Below are the code and all the weights of a small trained network. Each question names an input and a target symbol and asks about switching units off, where a switched-off unit gives its printed mean instead of its output.

import numpy as np


def w(rows, s, z=0):
    codes = np.array(rows[::2]) - 128.0
    scale = np.full(codes.shape[1], s)
    scale[-1] = z or s
    return codes * scale


def f(y):
    return np.maximum(y, 0)


def softmax(a):
    e = np.exp(a - a.max(-1, keepdims=True))
    return e / e.sum(-1, keepdims=True)


def log_softmax(a):
    a = a - a.max(-1, keepdims=True)
    return a - np.log(np.exp(a).sum(-1, keepdims=True))


def net(x, mask):
    ids = ['ΛΠΩαβγδεζηθμξτψ'.index(c) for c in x.split()]
    T = len(ids)
    res = E[ids] + P[:T]
    r = res
    for j in range(3):
        rows = slice(2 * j, 2 * j + 2)
        q, k, v = (r @ M[0][rows].T for M in (Q, K, V))
        z = softmax(np.where(np.tri(T) > 0, q @ k.T / 2**0.5, -1e9)) @ v
        o = O[0][rows]
        res = res + np.where(mask[j], z, o[:, -1]) @ o[:, :-1]
    y = f(res @ A[0][:, :-1].T + A[0][:, -1])
    res = res + np.where(mask[3:15], y, B[0][:, -1]) @ B[0][:, :-1]
    return log_softmax(res[-1] @ U[:, :-1].T + U[:, -1])


Q, K, V, O, A, B = {}, {}, {}, {}, {}, {}
E = w([
[195,102,182,134,138],'Λ',
[110,107,159,6,227],'Π',
[209,182,115,170,207],'Ω',
[149,7,211,178,107],'α',
[115,66,130,179,78],'β',
[198,159,129,161,193],'γ',
[143,64,27,42,133],'δ',
[67,164,190,180,231],'ε',
[34,226,127,71,113],'ζ',
[144,170,23,196,119],'η',
[152,148,48,220,133],'θ',
[166,194,200,7,5],'μ',
[197,132,133,150,176],'ξ',
[209,90,183,104,164],'τ',
[107,97,86,169,97],'ψ',
],0.013)
P = w([
[247,179,107,253,6],'0',
[202,164,79,206,50],'1',
[181,172,80,173,73],'2',
[167,171,79,159,97],'3',
[158,176,77,141,107],'4',
[146,182,74,126,119],'5',
[145,179,72,114,134],'6',
[135,182,71,110,143],'7',
[125,191,75,94,150],'8',
[119,196,76,80,153],'9',
[112,197,69,73,160],'10',
],0.0051)
Q[0] = w([
[10,46,141,124,77],'h1',
[46,95,133,50,109],'h1',
[61,254,141,110,139],'h2',
[149,150,96,190,87],'h2',
[133,69,181,123,58],'h3',
[73,130,178,223,63],'h3',
],0.0099)
K[0] = w([
[29,17,203,205,34],'h1',
[17,74,178,81,120],'h1',
[86,255,109,122,100],'h2',
[143,100,82,211,67],'h2',
[102,159,169,145,17],'h3',
[54,144,89,105,84],'h3',
],0.0092)
V[0] = w([
[165,253,28,16,179],'h1',
[119,207,120,167,134],'h1',
[100,111,4,209,37],'h2',
[113,232,94,129,108],'h2',
[170,209,79,132,148],'h3',
[35,60,176,138,70],'h3',
],0.0046)
O[0] = w([
[213,7,253,210,58,206],'h1',
[106,154,181,168,93,184],'h1',
[93,77,248,67,194,191],'h2',
[159,177,199,193,140,177],'h2',
[124,227,53,149,135,220],'h3',
[150,71,245,163,115,5],'h3',
],0.0045,0.0025)
A[0] = w([
[38,149,50,199,186,185],'n1',
[37,46,141,176,78,123],'n2',
[254,167,94,175,142,151],'n3',
[158,110,224,191,98,121],'n4',
[240,12,197,248,112,64],'n5',
[182,26,53,3,131,34],'n6',
[29,144,33,205,8,164],'n7',
[126,97,32,59,78,229],'n8',
[190,47,5,146,30,2],'n9',
[93,99,19,142,62,60],'n10',
[196,114,222,106,107,44],'n11',
[103,74,41,195,110,131],'n12',
],0.0077,0.0047)
B[0] = w([
[78,72,216,143,115,202],'n1',
[195,121,142,66,202,149],'n2',
[121,42,141,67,132,253],'n3',
[131,209,83,195,140,167],'n4',
[180,254,17,178,164,183],'n5',
[29,57,96,119,69,155],'n6',
[167,148,63,35,194,198],'n7',
[179,79,145,175,114,216],'n8',
[74,203,84,235,58,150],'n9',
[226,183,116,249,156,151],'n10',
[106,70,139,180,138,164],'n11',
[195,173,167,93,150,172],'n12',
],0.0088,0.0062)
U = w([
[249,168,70,163,233,161],'Λ',
[161,2,136,19,215,239],'Π',
[150,42,167,96,179,72],'Ω',
[126,109,117,111,155,60],'α',
[123,147,101,133,140,23],'β',
[123,141,104,135,139,21],'γ',
[89,118,47,174,97,102],'δ',
[71,142,151,219,171,159],'ε',
[60,247,43,83,131,225],'ζ',
[125,146,104,136,144,5],'η',
[128,143,102,137,140,14],'θ',
[175,155,181,115,51,124],'μ',
[130,137,110,137,140,8],'ξ',
[124,149,99,142,144,1],'τ',
[126,142,102,135,139,14],'ψ',
],0.011,0.004)

Each question gives the input, a string of symbols that net reads in full, and the target symbol t.
The units are the heads (2 rows each of Q, K, V and O) and the neurons (one row each of A and B). Each row of codes is followed by its name. A weight is (code - 128) times the scale printed after its matrix; where a second scale follows, it is the last column's (O, A, B and U).
mask holds one flag per unit, heads first, then neurons. A switched-off unit (its flag False) gives its mean, the last column of its rows in O or B, instead of its output. The means were averaged over made-up inputs and are rounded, as every weight is.
A unit's drop is (log p(t) with every unit on - log p(t) with that unit switched off) / (log p(t) with every unit on - log p(t) with every unit switched off).
The circuit of an input: a set's keep is (log p(t) with only the set's units on - log p(t) with every unit switched off) / (log p(t) with every unit on - log p(t) with every unit switched off). Starting from the 12 units with the biggest drops (on a tie, the unit counted first), units are removed one at a time, each time the one whose removal leaves the highest keep (on an exact tie, the one counted first), for as long as the keep stays at least 0.8.
units of the circuit, in order: the units of the circuit, biggest drop first
most important unit: the unit with the biggest drop
top k neurons: the k neurons with the biggest drops, biggest first
heads that matter: for each layer, one digit per head in row order, 1 if its drop is at least 0.15 and else 0, layers parted by /
drop when u is switched off: that unit's drop, to one decimal
input δ ζ ψ α β γ ε β, target Π: most important unit -> h1
input ψ θ η Π μ θ β ψ, target Π: units of the circuit, in order -> (n5; n7)
input ξ γ μ ψ θ μ θ, target Π: top 3 neurons -> (n1; n3; n5)
input Ω ξ θ Ω β, target Λ: heads that matter -> 000
input δ ξ Ω ζ δ μ β η ε μ ψ, target Λ: top 2 neurons -> (n3; n10)
input α ξ γ μ ψ, target Λ: top 2 neurons -> (n10; n7)
input δ δ η μ μ α τ θ η, target Π: heads that matter -> 010
input θ ψ δ δ ξ ζ τ ξ, target Π: heads that matter -> 001
input β μ ζ γ μ τ η ζ α, target Λ: heads that matter -> 001
input ξ τ μ α α Λ α ξ, target Π: units of the circuit, in order -> (n3; n5)
input β α β γ θ ε Π ξ β, target Π: top 4 neurons -> (n5; n7; n1; n4)
input Ω γ δ Π ψ Ω ξ μ γ, target Π: drop when n3 is switched off -> 0.6
input μ μ η γ Π γ θ α, target Λ: drop when n2 is switched off -> 0.1
input γ η ζ τ τ β γ, target Π: most important unit -> n3
input μ γ β δ, target δ: drop when n9 is switched off -> 0.5
